[[126, 102, 124, 136, 120, 134, 126, 218, 131, 124, 128, 116, 134, 128],
[122, 131, 129, 134, 135, 130, 142, 130, 122, 114, 132, 164, 141, 128],
[128, 129, 126, 128, 129, 129, 129, 126, 128, 129, 128, 129, 126, 127]]
->
[[122, 131, 129, 134, 135, 130, 142, 130, 122, 114, 132, 164, 141, 128],
[128, 129, 126, 128, 129, 129, 129, 126, 128, 129, 128, 129, 126, 127],
[126, 102, 124, 136, 120, 134, 126, 218, 131, 124, 128, 116, 134, 128]]

[[105, 143, 176, 177, 209, 96, 150, 137],
[114, 113, 107, 112, 120, 125, 110, 129],
[109, 119, 120, 141, 146, 147, 133, 142],
[127, 135, 151, 140, 140, 112, 128, 124],
[113, 84, 154, 146, 107, 101, 113, 108]]
->
[[105, 143, 176, 177, 209, 96, 150, 137],
[113, 84, 154, 146, 107, 101, 113, 108],
[127, 135, 151, 140, 140, 112, 128, 124],
[109, 119, 120, 141, 146, 147, 133, 142],
[114, 113, 107, 112, 120, 125, 110, 129]]

[[115, 61, 149, 155, 176, 148],
[129, 144, 129, 141, 128, 105],
[127, 138, 126, 130, 127, 124],
[157, 171, 133, 186, 182, 64],
[103, 45, 139, 140, 181, 142]]
->
[[115, 61, 149, 155, 176, 148],
[103, 45, 139, 140, 181, 142],
[157, 171, 133, 186, 182, 64],
[129, 144, 129, 141, 128, 105],
[127, 138, 126, 130, 127, 124]]

[[212, 93, 105, 129, 135, 108, 95, 150, 96, 213],
[126, 91, 180, 111, 165, 95, 140, 69, 136, 151],
[192, 96, 153, 94, 162, 86, 93, 108, 125, 194],
[210, 92, 108, 127, 136, 106, 96, 147, 97, 212],
[181, 99, 131, 119, 144, 105, 107, 125, 114, 185],
[182, 43, 150, 143, 163, 87, 141, 85, 91, 227],
[176, 109, 129, 115, 141, 108, 104, 130, 119, 175],
[144, 97, 147, 125, 147, 108, 132, 102, 121, 160]]
->
[[126, 91, 180, 111, 165, 95, 140, 69, 136, 151],
[192, 96, 153, 94, 162, 86, 93, 108, 125, 194],
[182, 43, 150, 143, 163, 87, 141, 85, 91, 227],
[144, 97, 147, 125, 147, 108, 132, 102, 121, 160],
[181, 99, 131, 119, 144, 105, 107, 125, 114, 185],
[176, 109, 129, 115, 141, 108, 104, 130, 119, 175],
[210, 92, 108, 127, 136, 106, 96, 147, 97, 212],
[212, 93, 105, 129, 135, 108, 95, 150, 96, 213]]

[[205, 121, 61, 162],
[185, 191, 147, 68],
[131, 36, 74, 146],
[66, 58, 167, 148],
[78, 48, 130, 182],
[155, 152, 36, 107]]
->
[[66, 58, 167, 148],
[185, 191, 147, 68],
[78, 48, 130, 182],
[131, 36, 74, 146],
[205, 121, 61, 162],
[155, 152, 36, 107]]

[[136, 138, 135, 140, 122, 139, 115, 126, 127],
[166, 172, 149, 210, 134, 177, 155, 134, 141],
[140, 142, 141, 143, 122, 145, 95, 118, 125],
[124, 126, 152, 149, 163, 130, 86, 77, 128],
[148, 151, 155, 154, 120, 158, 57, 99, 121],
[128, 128, 130, 130, 130, 129, 122, 123, 127],
[125, 126, 136, 138, 146, 127, 120, 109, 129],
[134, 135, 137, 160, 148, 138, 146, 120, 135]]
->
[[148, 151, 155, 154, 120, 158, 57, 99, 121],
[124, 126, 152, 149, 163, 130, 86, 77, 128],
[166, 172, 149, 210, 134, 177, 155, 134, 141],
[140, 142, 141, 143, 122, 145, 95, 118, 125],
[134, 135, 137, 160, 148, 138, 146, 120, 135],
[125, 126, 136, 138, 146, 127, 120, 109, 129],
[136, 138, 135, 140, 122, 139, 115, 126, 127],
[128, 128, 130, 130, 130, 129, 122, 123, 127]]
